Below are the code and all the weights of a small trained network. Each question names an input and a class and asks about switching units off, where a switched-off unit gives its printed mean instead of its output.

import numpy as np


def w(rows, s, z=0):
    codes = np.array(rows[::2]) - 128.0
    scale = np.full(codes.shape[1], s)
    scale[-1] = z or s
    return codes * scale


def f(y):
    return np.maximum(y, 0)


def log_softmax(a):
    a = a - a.max(-1, keepdims=True)
    return a - np.log(np.exp(a).sum(-1, keepdims=True))


def net(x, mask):
    res = np.array(x, float).reshape(1, 8) / 4 @ E
    y = f(res @ A[0][:, :-1].T + A[0][:, -1])
    res = res + np.where(mask, y, B[0][:, -1]) @ B[0][:, :-1]
    return log_softmax(res[-1] @ U[:, :-1].T + U[:, -1])


A, B = {}, {}
E = w([
[190,141,190,149,115],'x0',
[135,75,157,143,191],'x1',
[175,98,68,233,149],'x2',
[94,132,149,121,149],'x3',
[163,138,79,45,205],'x4',
[167,254,70,163,161],'x5',
[165,107,84,113,82],'x6',
[192,117,96,158,123],'x7',
],0.0044)
A[0] = w([
[144,80,154,141,154,134],'n0',
[160,92,96,149,104,212],'n1',
[124,126,118,112,67,170],'n2',
[162,153,65,124,151,218],'n3',
[117,175,151,175,122,207],'n4',
[137,185,23,118,186,209],'n5',
[64,64,89,155,108,135],'n6',
[60,114,166,35,136,125],'n7',
[125,87,124,178,176,131],'n8',
[123,148,105,134,147,194],'n9',
[238,166,177,73,134,65],'n10',
[141,168,133,185,121,28],'n11',
[136,194,165,222,84,141],'n12',
[133,104,119,132,32,141],'n13',
[86,131,145,79,132,138],'n14',
[121,123,147,109,129,113],'n15',
[150,9,174,177,202,160],'n16',
[104,118,134,98,114,211],'n17',
[115,137,123,120,84,125],'n18',
[39,41,78,168,108,185],'n19',
[126,102,126,154,162,115],'n20',
[150,53,161,148,159,141],'n21',
[121,176,149,164,121,194],'n22',
[100,132,149,89,136,122],'n23',
[146,160,83,130,157,178],'n24',
[133,163,125,180,130,28],'n25',
[167,103,90,129,104,251],'n26',
[122,166,111,203,171,157],'n27',
[108,143,136,121,137,125],'n28',
[35,100,180,1,128,154],'n29',
[113,187,156,184,122,221],'n30',
],0.0097,0.0018)
B[0] = w([
[162,141,148,143,79,170],'n0',
[75,109,42,168,94,189],'n1',
[64,134,121,125,74,168],'n2',
[97,145,63,106,189,200],'n3',
[71,152,153,156,147,182],'n4',
[79,206,120,64,249,231],'n5',
[167,188,172,104,77,191],'n6',
[109,58,195,130,199,215],'n7',
[105,183,115,128,88,180],'n8',
[112,156,132,114,159,165],'n9',
[214,160,96,39,118,180],'n10',
[134,95,185,170,134,156],'n11',
[74,132,193,221,114,204],'n12',
[96,113,93,146,37,186],'n13',
[113,99,164,129,165,176],'n14',
[149,117,147,124,148,146],'n15',
[171,194,157,142,5,237],'n16',
[72,127,169,104,131,176],'n17',
[111,152,143,135,100,151],'n18',
[112,211,162,62,52,224],'n19',
[112,157,127,132,98,156],'n20',
[170,139,155,147,51,193],'n21',
[81,151,150,159,137,175],'n22',
[139,99,146,133,164,164],'n23',
[120,148,98,106,186,183],'n24',
[127,100,185,154,139,152],'n25',
[56,119,30,154,103,193],'n26',
[96,149,186,123,193,193],'n27',
[118,127,131,140,140,143],'n28',
[58,40,247,110,200,254],'n29',
[52,154,161,160,147,192],'n30',
],0.024,0.0048)
U = w([
[122,184,137,144,3,196],'0',
[146,189,19,48,165,190],'1',
[149,71,159,72,106,98],'2',
[241,89,102,112,103,8],'3',
[73,82,158,160,235,157],'4',
[153,102,29,169,64,92],'5',
],0.0048,0.0014)

Each question gives the input, the list of numbers given to net, and the class t.
The units are the neurons (one row each of A and B). Each row of codes is followed by its name. A weight is (code - 128) times the scale printed after its matrix; where a second scale follows, it is the last column's (A, B and U).
mask holds one flag per neuron, in row order. A switched-off neuron (its flag False) gives its mean, the last column of its row in B, instead of its output. The means were averaged over made-up inputs and are rounded, as every weight is.
A unit's drop is (log p(t) with every unit on - log p(t) with that unit switched off) / (log p(t) with every unit on - log p(t) with every unit switched off).
The circuit of an input: a set's keep is (log p(t) with only the set's units on - log p(t) with every unit switched off) / (log p(t) with every unit on - log p(t) with every unit switched off). Starting from the 12 units with the biggest drops (on a tie, the unit counted first), units are removed one at a time, each time the one whose removal leaves the highest keep (on an exact tie, the one counted first), for as long as the keep stays at least 0.8.
circuit, biggest first: the units of the circuit, biggest drop first
unit that matters most: the unit with the biggest drop
top k neurons: the k neurons with the biggest drops, biggest first
drop when u is switched off: that unit's drop, to one decimal
input [-5,-5,-4,-1,-8,0,1,-7], class 4: top 2 neurons	(n29, n16)
input [-7,-2,-1,0,-3,-6,-5,6], class 0: circuit, biggest first	(n19)
input [-2,4,6,8,-3,3,-6,8], class 0: top 2 neurons	(n16, n29)
input [-3,1,-2,-6,1,7,-5,5], class 1: top 4 neurons	(n29, n7, n5, n3)
input [-7,3,2,-3,1,-8,2,-4], class 0: top 2 neurons	(n19, n16)
input [-6,3,-6,7,-4,-8,4,5], class 2: top 3 neurons	(n29, n7, n19)
input [3,0,-3,-2,-1,7,6,1], class 1: top 2 neurons	(n29, n10)
input [-7,0,5,-8,8,-5,-3,8], class 1: top 2 neurons	(n5, n3)
input [3,-8,-2,4,-8,-2,-1,-5], class 4: top 2 neurons	(n16, n29)
input [-2,-5,-1,-5,1,7,2,5], class 1: drop when n7 is switched off	0.2
input [0,7,3,0,4,8,-3,8], class 1: drop when n29 is switched off	0.4
input [8,-5,5,0,5,-8,6,8], class 5: drop when n16 is switched off	-0.1
input [-5,3,-2,2,1,-4,-5,2], class 2: drop when n5 is switched off	0.2
input [-3,-6,6,0,-6,6,4,-8], class 4: unit that matters most	n16
